Below is a small trained network, with its code and all its weights. Each question gives an input and a class and asks what happens when units are switched off, that is, made to give their printed mean instead of their output.

import numpy as np


def w(rows, s, z=0):
    codes = np.array(rows[::2]) - 128.0
    scale = np.full(codes.shape[1], s)
    scale[-1] = z or s
    return codes * scale


def f(y):
    return y / 2 * (1 + np.tanh(0.7978845608 * (y + 0.044715 * y**3)))


def log_softmax(a):
    a = a - a.max(-1, keepdims=True)
    return a - np.log(np.exp(a).sum(-1, keepdims=True))


def net(x, mask):
    res = np.array(x, float).reshape(1, 6) / 4 @ E
    y = f(res @ A[0][:, :-1].T + A[0][:, -1])
    res = res + np.where(mask, y, B[0][:, -1]) @ B[0][:, :-1]
    return log_softmax(res[-1] @ U[:, :-1].T + U[:, -1])


A, B = {}, {}
E = w([
[25,198,108,67],'x0',
[95,80,123,170],'x1',
[183,56,73,28],'x2',
[155,161,146,254],'x3',
[130,31,94,206],'x4',
[94,150,63,82],'x5',
],0.0087)
A[0] = w([
[170,112,205,178,188],'N0',
[188,55,181,130,254],'N1',
[91,154,126,170,53],'N2',
[171,126,139,139,103],'N3',
[236,133,136,154,199],'N4',
[164,123,147,121,162],'N5',
[158,46,202,105,44],'N6',
[98,79,110,191,133],'N7',
[87,191,90,109,151],'N8',
[122,10,91,130,90],'N9',
[196,210,141,44,116],'N10',
[164,62,93,97,35],'N11',
[203,108,125,140,90],'N12',
[165,100,163,153,155],'N13',
[125,103,108,172,87],'N14',
[154,78,121,135,113],'N15',
[171,111,132,144,117],'N16',
[97,106,57,59,116],'N17',
],0.013,0.0062)
B[0] = w([
[73,211,95,90,236],'N0',
[142,179,93,186,245],'N1',
[75,109,201,172,151],'N2',
[178,136,72,118,149],'N3',
[113,169,7,109,231],'N4',
[160,186,111,136,156],'N5',
[198,255,205,105,170],'N6',
[27,122,93,150,190],'N7',
[155,145,206,98,205],'N8',
[82,124,152,208,201],'N9',
[178,148,125,178,219],'N10',
[61,93,217,204,170],'N11',
[158,160,75,146,175],'N12',
[115,193,82,92,188],'N13',
[138,44,102,166,154],'N14',
[89,169,101,134,164],'N15',
[111,176,79,101,161],'N16',
[131,174,171,65,214],'N17',
],0.0091,0.011)
U = w([
[102,112,147,215,247],'0',
[157,158,140,99,204],'1',
[161,122,53,93,56],'2',
[161,95,106,125,16],'3',
[138,159,166,133,138],'4',
[146,155,150,5,253],'5',
],0.014,0.0051)

Each question gives the input, the list of numbers given to net, and the class t.
The units are the neurons (one row each of A and B). Each row of codes is followed by its name. A weight is (code - 128) times the scale printed after its matrix; where a second scale follows, it is the last column's (A, B and U).
mask holds one flag per neuron, in row order. A switched-off neuron (its flag False) gives its mean, the last column of its row in B, instead of its output. The means were averaged over made-up inputs and are rounded, as every weight is.
A unit's drop is (log p(t) with every unit on - log p(t) with that unit switched off) / (log p(t) with every unit on - log p(t) with every unit switched off).
The circuit of an input: a set's keep is (log p(t) with only the set's units on - log p(t) with every unit switched off) / (log p(t) with every unit on - log p(t) with every unit switched off). Starting from the 12 units with the biggest drops (on a tie, the unit counted first), units are removed one at a time, each time the one whose removal leaves the highest keep (on an exact tie, the one counted first), for as long as the keep stays at least 0.8.
circuit, biggest first: the units of the circuit, biggest drop first
unit that matters most: the unit with the biggest drop
k most important neurons: the k neurons with the biggest drops, biggest first
drop of u: that unit's drop, to one decimal
input [-2,-6,-4,4,-1,5], class 5: circuit, biggest first => (N1; N9)
input [-4,6,1,5,3,-7], class 2: circuit, biggest first => (N4; N13)
input [-2,-2,7,-2,-2,-2], class 4: circuit, biggest first => (N11; N10)
input [-3,-5,1,0,8,4], class 0: unit that matters most => N9
input [-6,1,7,1,2,-2], class 0: 2 most important neurons => (N11; N9)
input [-4,3,7,-4,-1,-4], class 4: circuit, biggest first => (N6; N11)
input [-2,1,-4,-4,3,8], class 5: circuit, biggest first => (N1; N10)
input [0,1,2,-5,3,3], class 0: circuit, biggest first => (N9; N11)
input [8,-6,4,8,2,-6], class 5: 2 most important neurons => (N9; N1)
input [2,-4,3,1,3,-5], class 2: 2 most important neurons => (N8; N17)
input [2,1,4,-6,7,4], class 0: drop of N11 => 0.2
input [-2,-2,8,-4,7,0], class 0: drop of N9 => 0.2
input [1,3,5,7,-4,-3], class 2: drop of N11 => 0.1
input [-3,-8,7,1,1,-3], class 2: circuit, biggest first => (N4)
